Here is a tiny trained network, its code and every weight. The questions are about switching its units off for an input and a class, where a switched-off unit gives its printed mean instead of its output.

import numpy as np


def w(rows, s, z=0):
    codes = np.array(rows[::2]) - 128.0
    scale = np.full(codes.shape[1], s)
    scale[-1] = z or s
    return codes * scale


def f(y):
    return y / 2 * (1 + np.tanh(0.7978845608 * (y + 0.044715 * y**3)))


def log_softmax(a):
    a = a - a.max(-1, keepdims=True)
    return a - np.log(np.exp(a).sum(-1, keepdims=True))


def net(x, mask):
    res = np.array(x, float).reshape(1, 5) / 4 @ E
    y = f(res @ A[0][:, :-1].T + A[0][:, -1])
    res = res + np.where(mask, y, B[0][:, -1]) @ B[0][:, :-1]
    return log_softmax(res[-1] @ U[:, :-1].T + U[:, -1])


A, B = {}, {}
E = w([
[181,69,133,132,162,67,88,138,60],'x0',
[254,184,57,120,129,163,170,147,103],'x1',
[139,39,117,165,38,98,190,99,194],'x2',
[145,144,84,176,52,185,31,97,91],'x3',
[149,222,140,186,122,31,116,84,173],'x4',
],0.0084)
A[0] = w([
[53,173,60,166,146,228,183,126,222,106],'N0',
[14,90,254,81,82,132,111,85,108,171],'N1',
[218,114,121,173,150,216,191,178,123,27],'N2',
[234,135,19,109,135,177,133,252,177,19],'N3',
[149,125,100,177,89,184,51,24,91,31],'N4',
[201,146,127,177,144,68,131,75,93,138],'N5',
[61,105,107,159,85,123,75,106,101,59],'N6',
[136,29,93,189,115,116,178,43,123,16],'N7',
[158,182,135,134,253,194,71,170,30,242],'N8',
[183,48,74,202,119,68,158,62,103,254],'N9',
[198,166,123,169,108,131,164,97,113,5],'N10',
[121,121,195,117,207,69,247,199,162,104],'N11',
[148,51,113,90,128,233,148,212,121,127],'N12',
[151,61,60,84,35,97,184,89,162,40],'N13',
[222,221,125,223,130,70,168,181,153,206],'N14',
],0.0092,0.0051)
B[0] = w([
[154,75,17,167,200,83,136,80,89,181],'N0',
[55,101,145,180,121,96,182,119,91,207],'N1',
[71,134,229,222,74,148,165,110,21,165],'N2',
[50,125,179,173,120,141,195,117,54,186],'N3',
[122,120,59,65,71,167,174,178,55,177],'N4',
[111,52,126,180,87,126,172,141,116,176],'N5',
[90,61,131,156,88,161,237,123,85,154],'N6',
[133,239,174,54,189,67,145,122,92,161],'N7',
[97,134,98,71,98,58,146,44,83,248],'N8',
[114,99,80,94,118,42,84,91,89,212],'N9',
[96,114,165,131,84,99,151,137,104,147],'N10',
[129,63,58,85,54,200,98,176,85,197],'N11',
[168,36,142,162,41,92,111,2,192,201],'N12',
[86,159,155,5,162,119,116,111,69,177],'N13',
[64,62,169,129,108,91,102,100,119,219],'N14',
],0.0095,0.013)
U = w([
[101,75,133,152,72,83,109,52,195,249],'0',
[13,116,212,177,111,134,170,146,105,75],'1',
[138,71,48,148,170,75,123,86,116,249],'2',
[122,102,55,57,45,187,164,210,83,138],'3',
[77,160,118,34,165,83,156,51,138,78],'4',
[124,101,112,101,103,129,66,85,198,119],'5',
[168,209,187,210,88,193,30,200,234,3],'6',
[187,211,218,143,187,211,53,230,255,3],'7',
],0.0089,0.0064)

Each question gives the input, the list of numbers given to net, and the class t.
The units are the neurons (one row each of A and B). Each row of codes is followed by its name. A weight is (code - 128) times the scale printed after its matrix; where a second scale follows, it is the last column's (A, B and U).
mask holds one flag per neuron, in row order. A switched-off neuron (its flag False) gives its mean, the last column of its row in B, instead of its output. The means were averaged over made-up inputs and are rounded, as every weight is.
A unit's drop is (log p(t) with every unit on - log p(t) with that unit switched off) / (log p(t) with every unit on - log p(t) with every unit switched off).
The circuit of an input: a set's keep is (log p(t) with only the set's units on - log p(t) with every unit switched off) / (log p(t) with every unit on - log p(t) with every unit switched off). Starting from the 12 units with the biggest drops (on a tie, the unit counted first), units are removed one at a time, each time the one whose removal leaves the highest keep (on an exact tie, the one counted first), for as long as the keep stays at least 0.8.
circuit, biggest first: the units of the circuit, biggest drop first
top k neurons: the k neurons with the biggest drops, biggest first
drop of u: that unit's drop, to one decimal
input [-8,0,2,-5,-1], class 2: top 2 neurons	N0, N4
input [-7,3,-3,-2,-4], class 2: top 2 neurons	N0, N14
input [6,6,-6,-4,6], class 0: top neuron	N14
input [-8,-7,0,0,-3], class 2: top 4 neurons	N0, N3, N2, N14
input [2,-4,-3,5,4], class 3: circuit, biggest first	N4, N12
input [4,2,-8,3,3], class 4: top 4 neurons	N8, N12, N0, N11
input [-1,-5,8,1,-2], class 4: circuit, biggest first	N7, N13
input [-2,4,8,-4,2], class 4: top 2 neurons	N13, N7
input [4,3,-3,-6,-6], class 0: top 4 neurons	N12, N4, N8, N13
input [-8,0,1,2,5], class 2: top 2 neurons	N0, N12
input [2,-5,1,7,6], class 3: top 2 neurons	N4, N12
input [6,-5,6,5,3], class 2: circuit, biggest first	N9, N12
input [-1,5,8,-1,5], class 4: top 4 neurons	N13, N7, N12, N9
input [4,-7,-1,8,-5], class 3: circuit, biggest first	N4
input [2,6,8,3,-5], class 4: circuit, biggest first	N13, N7
input [-4,-5,8,7,0], class 4: circuit, biggest first	N7, N13
input [2,0,2,1,-7], class 0: drop of N12	0.5
input [-3,5,7,-5,-8], class 0: drop of N3	-0.1
input [-8,-3,-1,-6,4], class 2: drop of N4	0.1
input [0,8,2,2,-5], class 1: circuit, biggest first	N2
